Below is a small trained network, with its code and all its weights. Each question gives an input and a target symbol and asks what happens when units are switched off, that is, made to give their printed mean instead of their output.

import numpy as np


def w(rows, s, z=0):
    codes = np.array(rows[::2]) - 128.0
    scale = np.full(codes.shape[1], s)
    scale[-1] = z or s
    return codes * scale


def f(y):
    return y / 2 * (1 + np.tanh(0.7978845608 * (y + 0.044715 * y**3)))


def softmax(a):
    e = np.exp(a - a.max(-1, keepdims=True))
    return e / e.sum(-1, keepdims=True)


def log_softmax(a):
    a = a - a.max(-1, keepdims=True)
    return a - np.log(np.exp(a).sum(-1, keepdims=True))


def net(x, mask):
    ids = ['ΔΠΦαγμω'.index(c) for c in x.split()]
    T = len(ids)
    res = E[ids] + P[:T]
    q, k, v = (res @ M[0].T for M in (Q, K, V))
    z = softmax(np.where(np.tri(T) > 0, q @ k.T / 3**0.5, -1e9)) @ v
    res = res + np.where(mask[0], z, O[0][:, -1]) @ O[0][:, :-1]
    y = f(res @ A[0][:, :-1].T + A[0][:, -1])
    res = res + np.where(mask[1:13], y, B[0][:, -1]) @ B[0][:, :-1]
    return log_softmax(res[-1] @ U[:, :-1].T + U[:, -1])


Q, K, V, O, A, B = {}, {}, {}, {}, {}, {}
E = w([
[30,145,130,129,127,113],'Δ',
[106,194,109,124,142,75],'Π',
[137,192,123,173,63,108],'Φ',
[2,84,193,59,162,149],'α',
[141,157,216,102,77,133],'γ',
[56,80,216,129,37,194],'μ',
[134,213,241,84,185,107],'ω',
],0.0065)
P = w([
[147,51,132,155,125,65],'0',
[85,160,139,153,86,61],'1',
[108,178,68,6,52,97],'2',
[154,90,116,131,127,112],'3',
[103,146,142,151,106,105],'4',
[112,191,86,27,68,132],'5',
[163,111,115,141,142,149],'6',
[114,146,154,156,120,143],'7',
[115,200,106,42,80,166],'8',
[170,126,118,150,157,183],'9',
[128,151,168,163,134,176],'10',
[115,213,119,52,92,201],'11',
[168,131,105,152,170,196],'12',
],0.012)
Q[0] = w([
[99,207,116,3,104,160],'h1',
[104,116,145,176,198,80],'h1',
[174,36,134,141,197,113],'h1',
],0.03)
K[0] = w([
[158,165,203,109,212,254],'h1',
[77,139,73,125,166,43],'h1',
[134,74,174,64,100,17],'h1',
],0.022)
V[0] = w([
[128,170,176,72,255,60],'h1',
[28,94,96,96,196,107],'h1',
[138,181,16,189,155,120],'h1',
],0.016)
O[0] = w([
[181,236,254,183,188,167,181],'h1',
[61,116,163,142,235,234,94],'h1',
[79,201,11,197,207,92,1],'h1',
],0.0099,0.0053)
A[0] = w([
[126,103,165,144,138,149,126],'n1',
[116,108,156,251,81,150,43],'n2',
[135,41,158,174,180,60,254],'n3',
[143,118,156,181,163,84,219],'n4',
[125,127,66,74,127,204,136],'n5',
[54,149,91,105,104,152,9],'n6',
[162,34,118,163,159,187,170],'n7',
[158,58,118,177,197,105,123],'n8',
[125,78,163,166,115,68,145],'n9',
[170,102,59,69,150,190,23],'n10',
[104,30,157,186,143,137,79],'n11',
[198,103,113,142,136,163,180],'n12',
],0.02,0.0064)
B[0] = w([
[137,156,89,142,176,87,253],'n1',
[199,38,186,127,192,130,158],'n2',
[72,28,194,177,116,103,206],'n3',
[141,104,69,81,73,138,220],'n4',
[100,133,71,93,161,123,194],'n5',
[160,109,137,225,51,216,162],'n6',
[137,87,169,152,46,100,208],'n7',
[165,225,133,145,161,166,131],'n8',
[157,197,122,136,158,178,216],'n9',
[250,153,192,135,221,52,154],'n10',
[133,180,58,90,162,169,193],'n11',
[32,120,95,167,143,121,190],'n12',
],0.022,0.0067)
U = w([
[103,35,219,153,137,154,196],'Δ',
[76,103,121,57,63,73,218],'Π',
[125,190,47,209,126,73,129],'Φ',
[85,200,46,156,254,108,124],'α',
[132,232,244,131,141,133,127],'γ',
[114,156,122,113,171,215,11],'μ',
[204,123,122,116,155,127,3],'ω',
],0.0055,0.0039)

Each question gives the input, a string of symbols that net reads in full, and the target symbol t.
The units are the heads (3 rows each of Q, K, V and O) and the neurons (one row each of A and B). Each row of codes is followed by its name. A weight is (code - 128) times the scale printed after its matrix; where a second scale follows, it is the last column's (O, A, B and U).
mask holds one flag per unit, heads first, then neurons. A switched-off unit (its flag False) gives its mean, the last column of its rows in O or B, instead of its output. The means were averaged over made-up inputs and are rounded, as every weight is.
A unit's drop is (log p(t) with every unit on - log p(t) with that unit switched off) / (log p(t) with every unit on - log p(t) with every unit switched off).
The circuit of an input: a set's keep is (log p(t) with only the set's units on - log p(t) with every unit switched off) / (log p(t) with every unit on - log p(t) with every unit switched off). Starting from the 12 units with the biggest drops (on a tie, the unit counted first), units are removed one at a time, each time the one whose removal leaves the highest keep (on an exact tie, the one counted first), for as long as the keep stays at least 0.8.
circuit, biggest first: the units of the circuit, biggest drop first
unit that matters most: the unit with the biggest drop
k most important neurons: the k neurons with the biggest drops, biggest first
input Φ ω Δ μ α Π Δ Π Π, target μ: circuit, biggest first -> n6, h1, n1
input γ Φ μ γ α γ Π ω Φ ω γ γ, target γ: circuit, biggest first -> h1
input γ Π Π μ ω Δ ω ω, target ω: 3 most important neurons -> n4, n2, n3
input Π Δ μ μ Π μ Φ Π ω Φ, target Π: 4 most important neurons -> n1, n7, n9, n6
input γ α ω Δ μ Δ ω Δ μ Φ Φ Φ, target Φ: circuit, biggest first -> h1, n6
input Φ μ ω Π α Φ, target α: circuit, biggest first -> h1, n5, n1
input γ Δ ω γ α, target α: circuit, biggest first -> n1, h1
input γ ω Φ Π μ, target μ: 2 most important neurons -> n11, n9
input Φ ω Φ ω ω μ ω μ Φ, target γ: circuit, biggest first -> h1, n4
input α Π ω Φ, target Δ: circuit, biggest first -> n11, n3
input Φ Π μ Π μ μ, target ω: 3 most important neurons -> n10, n5, n6
input Φ Φ Φ ω Π Φ Π Φ Φ μ μ γ, target ω: circuit, biggest first -> n10, h1
input Δ α Φ Π ω Δ γ Δ μ Δ γ ω α, target Π: circuit, biggest first -> n7, n2
input ω Φ ω Φ Φ ω ω α γ Φ Φ, target Φ: circuit, biggest first -> h1
input α Φ γ Π ω γ γ Δ α α Φ α, target α: 2 most important neurons -> n5, n1
input α α α Φ, target Δ: 2 most important neurons -> n7, n3
input Π Φ Φ Φ Δ α Φ γ μ Π α Δ, target α: circuit, biggest first -> h1, n1, n5
input α μ Π Φ ω, target ω: 3 most important neurons -> n4, n2, n12
input Π ω α Δ Δ α ω, target Π: 2 most important neurons -> n7, n4
input Φ Δ Φ Π, target Δ: 3 most important neurons -> n3, n1, n11
input α Φ ω γ α ω α ω Φ ω, target Φ: unit that matters most -> n1
input γ ω α μ α γ α γ Δ ω, target Π: circuit, biggest first -> n9, n10, n2
input μ ω ω μ μ μ γ γ, target γ: circuit, biggest first -> n9, h1, n4, n5
input μ ω Φ Δ, target Δ: 3 most important neurons -> n3, n1, n4
input ω α Δ Π ω ω γ γ Π, target Π: 2 most important neurons -> n9, n1
input Φ Φ ω μ γ γ ω ω ω ω ω ω μ, target Π: 2 most important neurons -> n7, n6
